Here is a tiny trained network, its code and every weight. The questions are about switching its units off for an input and a class, where a switched-off unit gives its printed mean instead of its output.

import numpy as np


def w(rows, s, z=0):
    codes = np.array(rows[::2]) - 128.0
    scale = np.full(codes.shape[1], s)
    scale[-1] = z or s
    return codes * scale


def f(y):
    return y / 2 * (1 + np.tanh(0.7978845608 * (y + 0.044715 * y**3)))


def log_softmax(a):
    a = a - a.max(-1, keepdims=True)
    return a - np.log(np.exp(a).sum(-1, keepdims=True))


def net(x, mask):
    res = np.array(x, float).reshape(1, 6) / 4 @ E
    y = f(res @ A[0][:, :-1].T + A[0][:, -1])
    res = res + np.where(mask, y, B[0][:, -1]) @ B[0][:, :-1]
    return log_softmax(res[-1] @ U[:, :-1].T + U[:, -1])


A, B = {}, {}
E = w([
[63,28,93,128,136,44,133,88,178,121,84,255],'x0',
[63,121,110,207,103,146,239,82,47,188,126,106],'x1',
[130,125,131,130,130,128,128,127,128,127,127,125],'x2',
[154,151,68,158,253,136,152,83,132,68,234,138],'x3',
[125,132,129,129,125,129,126,124,125,126,128,130],'x4',
[129,124,128,133,122,131,126,128,129,129,132,128],'x5',
],0.0094)
A[0] = w([
[87,64,142,110,71,85,126,124,149,162,40,184,113],'neuron 1',
[32,98,108,215,86,126,253,79,44,223,93,122,178],'neuron 2',
[138,118,162,101,101,126,94,160,145,134,107,125,174],'neuron 3',
[71,63,145,102,71,82,111,126,161,159,48,178,122],'neuron 4',
[149,165,210,102,36,167,100,208,85,183,87,49,205],'neuron 5',
[111,169,98,221,146,167,239,78,42,170,180,75,149],'neuron 6',
[214,159,145,52,184,140,33,186,179,32,163,122,252],'neuron 7',
[109,83,77,146,185,79,135,69,154,91,149,198,98],'neuron 8',
[105,83,67,148,200,81,148,49,162,84,166,196,85],'neuron 9',
[142,94,155,59,121,108,49,172,186,98,98,169,223],'neuron 10',
[146,164,201,108,62,163,104,197,91,188,100,53,191],'neuron 11',
[51,83,130,180,72,102,201,91,83,187,78,160,124],'neuron 12',
[133,85,158,51,106,91,47,175,200,117,81,166,182],'neuron 13',
[202,175,128,83,190,155,63,171,159,58,185,115,203],'neuron 14',
[96,85,60,149,213,84,143,57,155,80,159,200,85],'neuron 15',
[198,229,101,153,205,198,152,123,102,87,235,65,108],'neuron 16',
],0.006,0.0043)
B[0] = w([
[75,52,143,111,192,45,56,117,132,190,160,115,197],'neuron 1',
[34,109,143,237,95,141,130,39,166,255,162,59,228],'neuron 2',
[128,140,107,93,145,127,131,166,135,124,91,172,156],'neuron 3',
[83,63,135,97,193,53,61,128,120,174,150,123,201],'neuron 4',
[154,200,70,153,40,185,181,155,174,87,58,185,210],'neuron 5',
[91,75,151,131,174,191,185,62,47,143,160,105,199],'neuron 6',
[167,141,149,142,101,25,40,142,249,122,146,97,248],'neuron 7',
[143,178,88,135,87,170,165,160,167,106,72,152,187],'neuron 8',
[153,197,110,149,41,193,186,158,157,92,78,154,193],'neuron 9',
[147,135,101,49,156,77,97,196,76,91,80,194,210],'neuron 10',
[156,196,82,157,47,199,198,157,169,88,65,178,197],'neuron 11',
[55,107,130,199,110,108,100,75,213,221,152,72,199],'neuron 12',
[139,114,115,50,181,90,101,191,68,105,88,191,209],'neuron 13',
[164,142,170,160,93,43,65,116,187,134,169,72,220],'neuron 14',
[157,198,102,156,39,192,177,157,168,91,79,161,196],'neuron 15',
[123,47,206,128,202,61,88,77,73,148,215,38,215],'neuron 16',
],0.0062,0.013)
U = w([
[177,199,110,104,85,136,130,181,165,50,90,158,251],'0',
[115,93,156,150,140,65,48,95,174,168,169,84,147],'1',
[107,160,104,160,82,214,215,112,130,138,100,134,119],'2',
[128,70,164,124,192,141,150,90,2,124,175,96,18],'3',
[110,80,121,47,221,96,90,159,94,129,103,167,76],'4',
],0.0083,0.0019)

Each question gives the input, the list of numbers given to net, and the class t.
The units are the neurons (one row each of A and B). Each row of codes is followed by its name. A weight is (code - 128) times the scale printed after its matrix; where a second scale follows, it is the last column's (A, B and U).
mask holds one flag per neuron, in row order. A switched-off neuron (its flag False) gives its mean, the last column of its row in B, instead of its output. The means were averaged over made-up inputs and are rounded, as every weight is.
A unit's drop is (log p(t) with every unit on - log p(t) with that unit switched off) / (log p(t) with every unit on - log p(t) with every unit switched off).
The circuit of an input: a set's keep is (log p(t) with only the set's units on - log p(t) with every unit switched off) / (log p(t) with every unit on - log p(t) with every unit switched off). Starting from the 12 units with the biggest drops (on a tie, the unit counted first), units are removed one at a time, each time the one whose removal leaves the highest keep (on an exact tie, the one counted first), for as long as the keep stays at least 0.8.
units of the circuit, in order: the units of the circuit, biggest drop first
k most important neurons: the k neurons with the biggest drops, biggest first
drop of u: that unit's drop, to one decimal
input [-5,-2,-6,0,-1,-8], class 0: units of the circuit, in order => (neuron 2)
input [-7,2,-1,1,6,8], class 3: units of the circuit, in order => (neuron 16; neuron 6)
input [0,-8,-8,-8,8,4], class 0: 3 most important neurons => (neuron 5; neuron 11; neuron 16)
input [0,8,2,8,4,-7], class 3: 4 most important neurons => (neuron 16; neuron 6; neuron 5; neuron 11)
input [2,-1,-4,0,-7,-6], class 4: 3 most important neurons => (neuron 5; neuron 11; neuron 2)
input [4,0,2,-8,8,-3], class 4: 2 most important neurons => (neuron 13; neuron 7)
input [-3,0,-4,-3,-7,0], class 0: 3 most important neurons => (neuron 2; neuron 6; neuron 12)
input [0,0,2,-6,5,3], class 0: 2 most important neurons => (neuron 5; neuron 11)
input [0,3,5,-3,-7,6], class 2: 2 most important neurons => (neuron 7; neuron 16)
input [-2,7,8,1,6,-8], class 3: drop of neuron 15 => 0.2
input [-4,5,3,2,-6,-8], class 3: drop of neuron 13 => 0.0
input [-1,1,1,1,5,-7], class 3: drop of neuron 9 => 0.1
